Below are the code and all the weights of a small trained network. Each question names an input and a class and asks about switching units off, where a switched-off unit gives its printed mean instead of its output.

import numpy as np


def w(rows, s, z=0):
    codes = np.array(rows[::2]) - 128.0
    scale = np.full(codes.shape[1], s)
    scale[-1] = z or s
    return codes * scale


def f(y):
    return y / 2 * (1 + np.tanh(0.7978845608 * (y + 0.044715 * y**3)))


def log_softmax(a):
    a = a - a.max(-1, keepdims=True)
    return a - np.log(np.exp(a).sum(-1, keepdims=True))


def net(x, mask):
    res = np.array(x, float).reshape(1, 8) / 4 @ E
    y = f(res @ A[0][:, :-1].T + A[0][:, -1])
    res = res + np.where(mask, y, B[0][:, -1]) @ B[0][:, :-1]
    return log_softmax(res[-1] @ U[:, :-1].T + U[:, -1])


A, B = {}, {}
E = w([
[103,75,63,75,146],'x0',
[129,129,130,126,130],'x1',
[128,129,126,129,125],'x2',
[128,131,128,125,126],'x3',
[131,135,142,109,139],'x4',
[152,76,192,117,70],'x5',
[6,140,167,139,108],'x6',
[126,124,122,138,122],'x7',
],0.021)
A[0] = w([
[176,149,135,150,166,138],'N1',
[123,79,86,169,105,136],'N2',
[49,65,216,118,76,33],'N3',
[172,91,155,121,130,175],'N4',
[160,167,57,133,162,213],'N5',
[38,190,68,94,198,121],'N6',
[174,159,118,139,54,191],'N7',
[25,125,86,164,147,172],'N8',
[210,126,198,168,122,221],'N9',
[220,59,142,120,104,131],'N10',
[103,213,181,144,80,197],'N11',
[133,193,173,135,134,216],'N12',
[86,194,104,167,114,151],'N13',
[51,181,99,155,208,124],'N14',
[197,224,38,139,190,218],'N15',
[77,59,42,64,132,212],'N16',
[171,28,98,63,151,121],'N17',
[193,185,184,204,78,195],'N18',
[62,60,91,109,130,114],'N19',
[76,104,183,71,11,84],'N20',
[132,181,166,181,152,255],'N21',
[158,186,88,132,161,201],'N22',
],0.012,0.0054)
B[0] = w([
[125,99,193,151,152,167],'N1',
[168,129,135,96,129,147],'N2',
[115,55,106,130,157,197],'N3',
[157,121,139,128,72,169],'N4',
[101,43,181,168,173,207],'N5',
[96,157,181,93,115,214],'N6',
[155,129,217,111,120,166],'N7',
[114,173,157,135,143,198],'N8',
[128,175,196,165,83,202],'N9',
[151,179,141,94,64,206],'N10',
[85,154,84,201,151,184],'N11',
[102,154,116,184,129,170],'N12',
[94,177,102,132,142,168],'N13',
[80,203,163,66,89,198],'N14',
[149,53,104,170,189,250],'N15',
[140,112,197,4,151,228],'N16',
[186,154,74,55,99,214],'N17',
[92,152,218,141,135,205],'N18',
[137,104,163,91,164,183],'N19',
[167,45,129,142,180,193],'N20',
[66,153,104,216,157,180],'N21',
[58,77,118,165,187,190],'N22',
],0.011,0.023)
U = w([
[146,38,131,254,167,102],'0',
[149,181,226,93,77,218],'1',
[164,6,87,84,196,205],'2',
[227,117,53,42,4,5],'3',
[86,229,42,165,119,62],'4',
],0.0093,0.0028)

Each question gives the input, the list of numbers given to net, and the class t.
The units are the neurons (one row each of A and B). Each row of codes is followed by its name. A weight is (code - 128) times the scale printed after its matrix; where a second scale follows, it is the last column's (A, B and U).
mask holds one flag per neuron, in row order. A switched-off neuron (its flag False) gives its mean, the last column of its row in B, instead of its output. The means were averaged over made-up inputs and are rounded, as every weight is.
A unit's drop is (log p(t) with every unit on - log p(t) with that unit switched off) / (log p(t) with every unit on - log p(t) with every unit switched off).
The circuit of an input: a set's keep is (log p(t) with only the set's units on - log p(t) with every unit switched off) / (log p(t) with every unit on - log p(t) with every unit switched off). Starting from the 12 units with the biggest drops (on a tie, the unit counted first), units are removed one at a time, each time the one whose removal leaves the highest keep (on an exact tie, the one counted first), for as long as the keep stays at least 0.8.
circuit, biggest first: the units of the circuit, biggest drop first
k most important neurons: the k neurons with the biggest drops, biggest first
drop of u: that unit's drop, to one decimal
input [8,-7,-1,-3,2,2,-8,-1], class 3: circuit, biggest first	N17
input [8,-4,-6,3,4,8,0,-4], class 3: 3 most important neurons	N17, N15, N10
input [0,7,-3,2,7,1,1,6], class 0: 4 most important neurons	N16, N14, N17, N10
input [0,-5,6,8,0,0,4,-4], class 4: 2 most important neurons	N15, N5
input [0,-5,7,-7,7,-7,-8,-1], class 0: 2 most important neurons	N16, N5
input [0,2,2,2,-1,-6,7,-1], class 4: 2 most important neurons	N13, N11
input [0,4,-5,4,5,-5,-1,4], class 0: 2 most important neurons	N17, N16
input [3,-6,0,6,-4,8,2,7], class 2: drop of N20	0.2
input [1,-6,8,-1,-7,6,-5,-5], class 3: drop of N17	0.3
input [1,6,-5,5,1,1,5,8], class 2: drop of N3	0.2
